Below are the code and all the weights of a small trained network. Each question names an input and a class and asks about switching units off, where a switched-off unit gives its printed mean instead of its output.

import numpy as np


def w(rows, s, z=0):
    codes = np.array(rows[::2]) - 128.0
    scale = np.full(codes.shape[1], s)
    scale[-1] = z or s
    return codes * scale


def f(y):
    return np.maximum(y, 0)


def log_softmax(a):
    a = a - a.max(-1, keepdims=True)
    return a - np.log(np.exp(a).sum(-1, keepdims=True))


def net(x, mask):
    res = np.array(x, float).reshape(1, 6) / 4 @ E
    y = f(res @ A[0][:, :-1].T + A[0][:, -1])
    res = res + np.where(mask, y, B[0][:, -1]) @ B[0][:, :-1]
    return log_softmax(res[-1] @ U[:, :-1].T + U[:, -1])


A, B = {}, {}
E = w([
[101,146,191,115,159,76,69,109],'x0',
[216,144,155,134,96,97,181,67],'x1',
[133,153,48,139,140,76,68,136],'x2',
[32,117,138,220,87,47,163,145],'x3',
[162,171,88,176,182,47,198,68],'x4',
[109,255,81,157,52,87,136,96],'x5',
],0.0087)
A[0] = w([
[98,157,135,146,149,189,104,187,70],'N0',
[94,49,143,122,255,93,137,150,158],'N1',
[205,110,131,85,166,210,137,157,175],'N2',
[66,65,219,187,26,131,174,167,116],'N3',
[127,115,133,158,115,81,207,85,155],'N4',
[183,127,54,94,105,120,141,167,113],'N5',
[112,147,88,214,141,50,94,144,88],'N6',
[218,83,85,99,130,179,120,156,114],'N7',
[173,144,103,105,84,137,147,124,4],'N8',
[216,177,181,132,113,87,104,96,137],'N9',
[57,139,66,169,114,24,143,133,228],'N10',
[151,162,73,167,155,77,146,192,28],'N11',
[185,82,111,87,133,133,104,164,112],'N12',
[159,127,86,122,207,83,97,105,142],'N13',
[127,137,79,198,137,59,120,135,115],'N14',
[193,140,133,86,82,123,87,117,13],'N15',
[147,76,113,217,104,111,224,139,144],'N16',
[80,164,137,108,129,52,46,130,151],'N17',
[16,79,145,140,134,166,131,208,75],'N18',
[48,54,143,128,83,137,185,145,233],'N19',
[180,68,102,81,137,138,93,103,96],'N20',
[69,133,163,142,44,183,114,109,188],'N21',
[90,167,111,180,151,61,126,121,102],'N22',
],0.0094,0.0041)
B[0] = w([
[120,106,128,161,73,142,62,119,168],'N0',
[73,148,205,47,227,158,213,173,216],'N1',
[190,207,157,135,104,56,128,71,233],'N2',
[37,55,141,20,254,239,139,239,223],'N3',
[138,131,112,158,77,108,86,133,201],'N4',
[146,157,168,164,102,92,174,81,164],'N5',
[175,57,18,157,59,149,54,123,205],'N6',
[165,160,152,141,127,50,149,31,203],'N7',
[111,125,182,106,125,114,151,147,146],'N8',
[73,57,42,97,64,166,81,177,189],'N9',
[173,108,52,144,80,129,53,117,253],'N10',
[157,171,158,158,116,119,146,124,166],'N11',
[164,169,98,142,136,99,156,89,179],'N12',
[98,110,201,127,181,148,178,146,181],'N13',
[173,131,89,163,73,135,114,86,198],'N14',
[107,101,131,118,172,107,157,156,153],'N15',
[89,113,41,107,57,119,30,128,204],'N16',
[75,88,114,87,171,141,93,177,200],'N17',
[62,80,11,80,135,189,72,206,216],'N18',
[111,89,90,99,156,163,72,191,218],'N19',
[144,123,152,138,143,95,130,86,181],'N20',
[109,54,76,80,141,148,72,165,205],'N21',
[137,68,71,164,70,104,52,128,199],'N22',
],0.0088,0.011)
U = w([
[176,132,96,148,27,101,74,68,18],'0',
[198,176,254,122,254,78,230,49,5],'1',
[35,95,135,91,180,180,111,197,197],'2',
],0.0096,0.0023)

Each question gives the input, the list of numbers given to net, and the class t.
The units are the neurons (one row each of A and B). Each row of codes is followed by its name. A weight is (code - 128) times the scale printed after its matrix; where a second scale follows, it is the last column's (A, B and U).
mask holds one flag per neuron, in row order. A switched-off neuron (its flag False) gives its mean, the last column of its row in B, instead of its output. The means were averaged over made-up inputs and are rounded, as every weight is.
A unit's drop is (log p(t) with every unit on - log p(t) with that unit switched off) / (log p(t) with every unit on - log p(t) with every unit switched off).
k most important neurons: the k neurons with the biggest drops, biggest first
drop of u: that unit's drop, to one decimal
input [3,-5,6,8,-3,7], class 0: most important neuron => [N10]
input [1,4,4,7,-6,6], class 2: 3 most important neurons => [N3, N17, N2]
input [0,7,2,0,-7,3], class 2: 2 most important neurons => [N10, N2]
input [0,-6,3,-7,-4,3], class 0: 3 most important neurons => [N1, N3, N0]
input [5,1,2,2,3,-2], class 0: 3 most important neurons => [N3, N18, N19]
input [2,-3,6,7,0,0], class 0: 3 most important neurons => [N10, N6, N14]
input [-6,-3,4,2,-3,4], class 0: 2 most important neurons => [N3, N1]
input [-5,-5,1,-3,-3,1], class 0: 2 most important neurons => [N3, N1]
input [6,4,-5,2,0,4], class 2: 2 most important neurons => [N3, N2]
input [0,5,-5,-4,-6,3], class 1: drop of N2 => 0.1
input [-6,6,5,3,-2,-5], class 0: drop of N16 => 0.2
input [0,-5,-2,-3,4,6], class 0: drop of N3 => 0.5
input [5,3,8,-5,-1,0], class 1: drop of N18 => 0.2
input [2,-2,4,-2,2,-2], class 1: most important neuron => [N18]
